Here is a tiny trained network, its code and every weight. The questions are about switching its units off for an input and a class, where a switched-off unit gives its printed mean instead of its output.

import numpy as np


def w(rows, s, z=0):
    codes = np.array(rows[::2]) - 128.0
    scale = np.full(codes.shape[1], s)
    scale[-1] = z or s
    return codes * scale


def norm(h):
    return h / np.sqrt((h * h).mean(-1, keepdims=True) + 1e-5)


def f(y):
    return np.maximum(y, 0)


def log_softmax(a):
    a = a - a.max(-1, keepdims=True)
    return a - np.log(np.exp(a).sum(-1, keepdims=True))


def net(x, mask):
    res = np.array(x, float).reshape(1, 8) / 4 @ E
    u = 0
    for l in range(3):
        y = f(norm(res) @ A[l][:, :-1].T + A[l][:, -1])
        res = res + np.where(mask[u : u + 11], y, B[l][:, -1]) @ B[l][:, :-1]
        u += 11
    return log_softmax(norm(res)[-1] @ U[:, :-1].T + U[:, -1])


A, B = {}, {}
E = w([
[125,130,130,128],'x0',
[191,194,92,104],'x1',
[78,202,177,114],'x2',
[131,126,127,128],'x3',
[130,128,127,127],'x4',
[127,128,126,129],'x5',
[123,146,97,210],'x6',
[58,130,13,72],'x7',
],0.011)
A[0] = w([
[169,25,68,104,47],'L0N1',
[130,135,176,131,11],'L0N2',
[15,225,176,95,54],'L0N3',
[162,190,74,86,67],'L0N4',
[123,75,179,8,14],'L0N5',
[67,119,79,92,2],'L0N6',
[126,187,139,140,152],'L0N7',
[148,167,89,152,84],'L0N8',
[55,118,106,239,98],'L0N9',
[29,29,195,95,64],'L0N10',
[101,89,156,86,125],'L0N11',
],0.016,0.0044)
B[0] = w([
[169,56,80,198,222],'L0N1',
[158,121,175,175,154],'L0N2',
[191,32,47,206,255],'L0N3',
[146,143,125,49,202],'L0N4',
[146,251,86,164,208],'L0N5',
[54,126,86,84,192],'L0N6',
[179,126,98,105,192],'L0N7',
[139,169,109,117,162],'L0N8',
[63,220,143,183,223],'L0N9',
[25,151,188,201,247],'L0N10',
[98,166,122,163,183],'L0N11',
],0.025,0.0074)
A[1] = w([
[149,34,98,179,169],'L1N1',
[125,157,161,115,30],'L1N2',
[150,233,120,122,8],'L1N3',
[70,114,99,73,1],'L1N4',
[138,105,171,140,127],'L1N5',
[207,148,145,53,86],'L1N6',
[102,116,108,105,28],'L1N7',
[103,96,159,102,17],'L1N8',
[158,133,178,143,31],'L1N9',
[127,124,147,99,41],'L1N10',
[189,132,251,138,46],'L1N11',
],0.025,0.0024)
B[1] = w([
[218,87,188,142,247],'L1N1',
[134,98,98,140,139],'L1N2',
[172,199,62,108,201],'L1N3',
[128,80,75,133,150],'L1N4',
[94,120,113,125,149],'L1N5',
[71,138,252,110,186],'L1N6',
[126,120,102,109,140],'L1N7',
[120,152,123,144,128],'L1N8',
[108,121,81,120,158],'L1N9',
[121,140,132,130,129],'L1N10',
[71,75,21,112,184],'L1N11',
],0.038,0.012)
A[2] = w([
[90,144,177,100,183],'L2N1',
[168,123,127,178,149],'L2N2',
[70,159,126,108,160],'L2N3',
[128,96,105,68,55],'L2N4',
[82,122,127,59,175],'L2N5',
[174,146,138,3,249],'L2N6',
[82,48,28,76,58],'L2N7',
[171,194,83,205,90],'L2N8',
[43,154,209,102,155],'L2N9',
[118,119,147,94,113],'L2N10',
[105,131,148,154,181],'L2N11',
],0.023,0.0014)
B[2] = w([
[139,160,125,180,149],'L2N1',
[168,96,150,104,208],'L2N2',
[154,127,104,153,171],'L2N3',
[108,160,147,163,157],'L2N4',
[122,133,87,208,157],'L2N5',
[90,119,213,204,186],'L2N6',
[136,85,32,209,223],'L2N7',
[167,160,134,4,247],'L2N8',
[171,180,181,203,169],'L2N9',
[129,158,154,128,138],'L2N10',
[140,134,182,129,161],'L2N11',
],0.032,0.013)
U = w([
[191,171,96,178,253],'0',
[235,74,148,122,34],'1',
[63,75,8,168,104],'2',
[25,206,200,198,57],'3',
[133,239,65,35,54],'4',
[162,170,97,151,152],'5',
[159,156,101,144,146],'6',
[136,144,109,122,195],'7',
],0.011,0.0046)

Each question gives the input, the list of numbers given to net, and the class t.
The units are the neurons (one row each of A and B). Each row of codes is followed by its name. A weight is (code - 128) times the scale printed after its matrix; where a second scale follows, it is the last column's (A, B and U).
mask holds one flag per neuron, layer by layer. A switched-off neuron (its flag False) gives its mean, the last column of its row in B, instead of its output. The means were averaged over made-up inputs and are rounded, as every weight is.
A unit's drop is (log p(t) with every unit on - log p(t) with that unit switched off) / (log p(t) with every unit on - log p(t) with every unit switched off).
The circuit of an input: a set's keep is (log p(t) with only the set's units on - log p(t) with every unit switched off) / (log p(t) with every unit on - log p(t) with every unit switched off). Starting from the 12 units with the biggest drops (on a tie, the unit counted first), units are removed one at a time, each time the one whose removal leaves the highest keep (on an exact tie, the one counted first), for as long as the keep stays at least 0.8.
circuit, biggest first: the units of the circuit, biggest drop first
most important unit: the unit with the biggest drop
top k neurons: the k neurons with the biggest drops, biggest first
top k neurons in layer l: the k neurons of layer l with the biggest drops, biggest first
input [6,-5,-2,5,7,-1,8,-2], class 4: most important unit => L0N9
input [0,-6,3,-2,-1,-4,-3,8], class 2: top 4 neurons => L0N6; L1N6; L0N3; L1N4
input [-8,8,8,-8,-1,-2,-3,4], class 1: top 3 neurons => L0N3; L1N1; L0N5
input [2,-7,-5,5,-5,6,-8,2], class 4: circuit, biggest first => L0N5; L2N8
input [-4,7,-6,-2,-7,5,1,-7], class 2: circuit, biggest first => L1N11; L0N6; L0N3; L0N5
input [1,8,-3,8,2,1,-6,-8], class 2: circuit, biggest first => L1N11; L0N3; L1N1
input [6,2,8,5,6,-1,3,8], class 1: top 2 neurons => L0N3; L1N1
input [-4,3,3,-1,2,-6,6,7], class 2: circuit, biggest first => L0N6; L1N1
input [-5,-5,7,-6,-6,-2,-6,4], class 1: top 2 neurons in layer 0 => L0N3; L0N9
input [1,-5,6,-4,4,-4,-7,6], class 4: top 2 neurons in layer 1 => L1N6; L1N11
input [2,8,-7,4,0,1,1,2], class 3: top 3 neurons in layer 2 => L2N6; L2N8; L2N7
input [-3,-4,1,-3,-7,-6,7,4], class 4: top 3 neurons => L0N9; L1N6; L2N8
input [-5,-8,6,1,4,7,2,-4], class 3: top 2 neurons in layer 0 => L0N10; L0N9
input [-5,-8,-6,-4,-1,-1,-7,7], class 3: circuit, biggest first => L0N10
input [-5,-5,6,-5,-4,5,2,-4], class 1: top 2 neurons => L0N3; L1N6
input [8,4,6,0,8,-3,-7,8], class 2: top 2 neurons in layer 0 => L0N6; L0N4
input [-8,-1,-8,0,4,7,-6,6], class 1: top 2 neurons => L0N1; L1N1
input [0,-4,7,3,-3,2,1,6], class 1: top 2 neurons => L0N3; L1N1
input [3,-3,-2,-6,-4,4,4,-8], class 2: top 2 neurons => L0N3; L1N11
input [6,7,-3,-7,5,-2,-7,0], class 3: top 3 neurons => L1N6; L0N4; L0N10
